Below are the code and all the weights of a small trained network. Each question names an input and a class and asks about switching units off, where a switched-off unit gives its printed mean instead of its output.

import numpy as np


def w(rows, s, z=0):
    codes = np.array(rows[::2]) - 128.0
    scale = np.full(codes.shape[1], s)
    scale[-1] = z or s
    return codes * scale


def norm(h):
    return h / np.sqrt((h * h).mean(-1, keepdims=True) + 1e-5)


def f(y):
    return y / 2 * (1 + np.tanh(0.7978845608 * (y + 0.044715 * y**3)))


def log_softmax(a):
    a = a - a.max(-1, keepdims=True)
    return a - np.log(np.exp(a).sum(-1, keepdims=True))


def net(x, mask):
    res = np.array(x, float).reshape(1, 5) / 4 @ E
    u = 0
    for l in range(2):
        y = f(norm(res) @ A[l][:, :-1].T + A[l][:, -1])
        res = res + np.where(mask[u : u + 3], y, B[l][:, -1]) @ B[l][:, :-1]
        u += 3
    return log_softmax(norm(res)[-1] @ U[:, :-1].T + U[:, -1])


A, B = {}, {}
E = w([
[217,160,34,3,179,34,36],'x0',
[195,5,100,125,83,154,250],'x1',
[54,193,109,121,54,174,74],'x2',
[56,113,70,131,45,178,130],'x3',
[137,159,53,42,92,147,91],'x4',
],0.0048)
A[0] = w([
[59,86,123,160,55,203,186,12],'0.n0',
[182,34,122,144,120,139,252,2],'0.n1',
[121,89,109,134,86,169,181,21],'0.n2',
],0.018,0.0026)
B[0] = w([
[47,210,76,117,68,146,158,251],'0.n0',
[219,4,153,135,150,113,147,245],'0.n1',
[122,168,167,159,154,111,107,187],'0.n2',
],0.016,0.013)
A[1] = w([
[139,84,44,32,129,122,39,83],'1.n0',
[142,55,154,105,149,212,83,1],'1.n1',
[201,162,68,2,113,106,16,119],'1.n2',
],0.016,0.0028)
B[1] = w([
[116,169,147,117,172,136,93,204],'1.n0',
[92,131,66,85,117,123,189,144],'1.n1',
[163,120,20,2,145,144,61,251],'1.n2',
],0.0088,0.017)
U = w([
[160,143,61,29,180,124,65,205],'0',
[214,10,148,146,150,103,195,219],'1',
[121,165,230,185,207,110,85,2],'2',
[46,196,97,148,52,146,193,159],'3',
],0.011,0.0016)

Each question gives the input, the list of numbers given to net, and the class t.
The units are the neurons (one row each of A and B). Each row of codes is followed by its name. A weight is (code - 128) times the scale printed after its matrix; where a second scale follows, it is the last column's (A, B and U).
mask holds one flag per neuron, layer by layer. A switched-off neuron (its flag False) gives its mean, the last column of its row in B, instead of its output. The means were averaged over made-up inputs and are rounded, as every weight is.
A unit's drop is (log p(t) with every unit on - log p(t) with that unit switched off) / (log p(t) with every unit on - log p(t) with every unit switched off).
The circuit of an input: a set's keep is (log p(t) with only the set's units on - log p(t) with every unit switched off) / (log p(t) with every unit on - log p(t) with every unit switched off). Starting from all 6 units, units are removed one at a time, each time the one whose removal leaves the highest keep (on an exact tie, the one counted first), for as long as the keep stays at least 0.8.
units of the circuit, in order: the units of the circuit, biggest drop first
k most important neurons: the k neurons with the biggest drops, biggest first
top k neurons in layer l: the k neurons of layer l with the biggest drops, biggest first
drop when u is switched off: that unit's drop, to one decimal
input [2,2,2,-7,-2], class 1: units of the circuit, in order : (1.n2)
input [2,-7,1,2,-8], class 2: 2 most important neurons : (1.n2, 0.n1)
input [-1,1,-1,0,5], class 1: units of the circuit, in order : (1.n2, 0.n0)
input [-6,-4,-1,-8,2], class 2: 2 most important neurons : (0.n1, 1.n2)
input [-7,-5,-3,-8,5], class 2: 3 most important neurons : (0.n1, 1.n2, 0.n0)
input [1,-7,6,6,-7], class 3: top 2 neurons in layer 0 : (0.n1, 0.n2)
input [2,-4,-1,8,-8], class 3: 2 most important neurons : (0.n1, 1.n2)
input [-1,-7,-3,-4,-7], class 2: top 2 neurons in layer 0 : (0.n1, 0.n0)
input [1,-7,-3,-6,-7], class 2: 3 most important neurons : (1.n2, 0.n1, 0.n0)
input [-7,0,1,-4,-3], class 3: drop when 0.n0 is switched off : 1.5
input [-4,0,-2,8,7], class 3: drop when 1.n0 is switched off : 0.0
input [-2,-7,-5,-3,-3], class 2: drop when 0.n1 is switched off : 0.8
